Questions about the array below.
1) What is the third entry, reading row by row?
2) What is the third entry from the end, reading row by row?
3) What is the fourth entry, reading row by row?
4) What is the bottom-left entry?
5) What is the last entry, reading row by row?
6) What is the entry directly below .02?
7) What is the first entry in the row that holds the largest entry?
8) What is the fifth entry in reading order?
[[-.26  .30 -.25 -.26  .28 -.26 -.30  .27]
 [-.03 -.14 -.04 -.04 -.16 -.03  .04 -.16]
 [-.26  .39 -.26 -.26  .38 -.27 -.29  .40]
 [-.04 -.09 -.06 -.05 -.10 -.04  .03 -.10]
 [-.11  .09 -.12 -.12  .07 -.11 -.08  .09]
 [-.24  .33 -.24 -.24  .32 -.24 -.27  .32]
 [-.07 -.05 -.08 -.08 -.06 -.07 -.02 -.06]
 [-.18  .16 -.18 -.18  .14 -.18 -.18  .12]
 [ .01 -.27  .00  .00 -.29  .01  .11 -.31]
 [ .03 -.26  .01  .01 -.27  .03  .14 -.27]
 [-.10  .00 -.11 -.11 -.02 -.11 -.07 -.03]
 [ .03 -.24  .01  .02 -.25  .03  .13 -.24]
 [-.06 -.11 -.07 -.07 -.13 -.06  .01 -.14]
 [ .13 -.45  .10  .11 -.47  .13  .26 -.47]]
1) -.25
2) .13
3) -.26
4) .13
5) -.47
6) -.07
7) -.26
8) .28

M = [ .25  .07 -.31 -.37  .11  .30  .46]
Find the entry just left of -.31.
A: .07
The entry just right of the smallest entry: .11

A =
-.17,-.39,.26,-.30,-.26,-.32,-.38,-.31,.27,-.06,.17,-.19,-.06,.19
.27,-.44,.31,-.28,-.36,.12,-.36,-.35,-.28,-.47,-.31,.20,-.20,-.30
-.42,.16,.24,.29,.02,.09,-.30,.23,-.19,-.16,-.30,.15,.26,-.13
-.14,.20,.13,.30,.13,-.15,-.41,.31,-.03,-.17,.24,-.21,-.24,.31
-.38,.04,.24,.35,-.03,.14,-.33,.33,.26,-.27,-.38,.15,.36,-.17
-.09,-.10,.12,-.14,.15,-.36,-.31,-.19,.16,.14,.30,-.15,-.21,.12
-.09,.18,-.32,-.24,.40,-.28,-.16,-.16,.15,.42,.39,-.17,-.39,.26
Counting starts at 1.
The top entry of the column that holds the largest entry is -.06
The entry directly above .09?
A: .12
The entry at row 3, column 1?
A: -.42
The entry in the top-right corner: .19
The entry just left of the largest entry?
A: .15
The entry in row 1 and column 3: .26
The entry in the bottom-right corner?
A: .26
The entry in row 2 and column 1?
A: .27
The top-left entry is -.17
The entry just left of the smallest entry -> -.28
The bottom-left entry: -.09
The maximum?
A: .42
The minimum?
A: -.47
The entry directly above .42: .14
The entry at row 3, column 3 -> .24
The entry just right of -.42?
A: .16
The entry in row 2 and column 3: .31
The entry just left of .36 is .15
The entry in row 1 and column 2?
A: -.39

Read these off the array that follows. Indices start at 1.
1) Read off the entry at row 1, column 2.
2) Read off the entry in the bottom-left corner.
3) Read off the entry at row 1, column 1.
4) Read off the entry at row 3, column 1.
5) Read off the entry at row 3, column 3.
6) Read off the entry in row 2 and column 1.
7) Read off the entry in row 2 and column 2.
[[-0.1 -0.6  0.7 -1.4  0.7  1.7  0.6  1.0  1.0]
 [ 0.9  0.9  0.4  0.3 -1.3 -0.2 -1.3  0.4  1.3]
 [ 2.0  0.6  2.3  0.8 -0.7  0.6 -0.8  1.5  1.3]
 [-0.1 -0.4 -0.1 -1.0  0.0  1.2 -0.3  0.3  1.0]
 [-1.3  0.2 -1.9 -1.4 -0.5 -0.5 -0.7 -0.6  1.1]
 [-1.8 -1.2 -0.9 -2.8  1.0  1.4  0.9  0.2  0.9]
 [-0.9 -0.1 -0.7  0.3  1.1 -0.6  1.0 -0.2 -0.3]
 [-1.4 -0.2 -1.3 -1.0  1.1 -0.4  1.0 -0.6 -0.5]
 [ 2.2  0.6  2.2  0.6 -0.6  1.4 -0.8  1.5  1.4]
 [ 1.8  0.4  2.3  0.6 -0.5  1.3 -0.7  1.6  1.7]]
1) -0.6
2) 1.8
3) -0.1
4) 2.0
5) 2.3
6) 0.9
7) 0.9

.37,-.40,-.25,.26,.33,.15,.08,.04,-.53,-.31,.21,-.11,-.21,-.32,.11,.25
The third entry from the left -> -.25
Give the last entry.
A: .25
The 2nd entry from the end: .11
The first entry from the left: .37
Give the entry just left of .08.
A: .15
Give the 3rd entry from the right.
A: -.32
The 5th entry -> .33
Give the entry just right of .08.
A: .04

[329 156 986 354]
The entry just left of 354: 986
Give the 1st entry from the left.
A: 329
Give the second entry.
A: 156
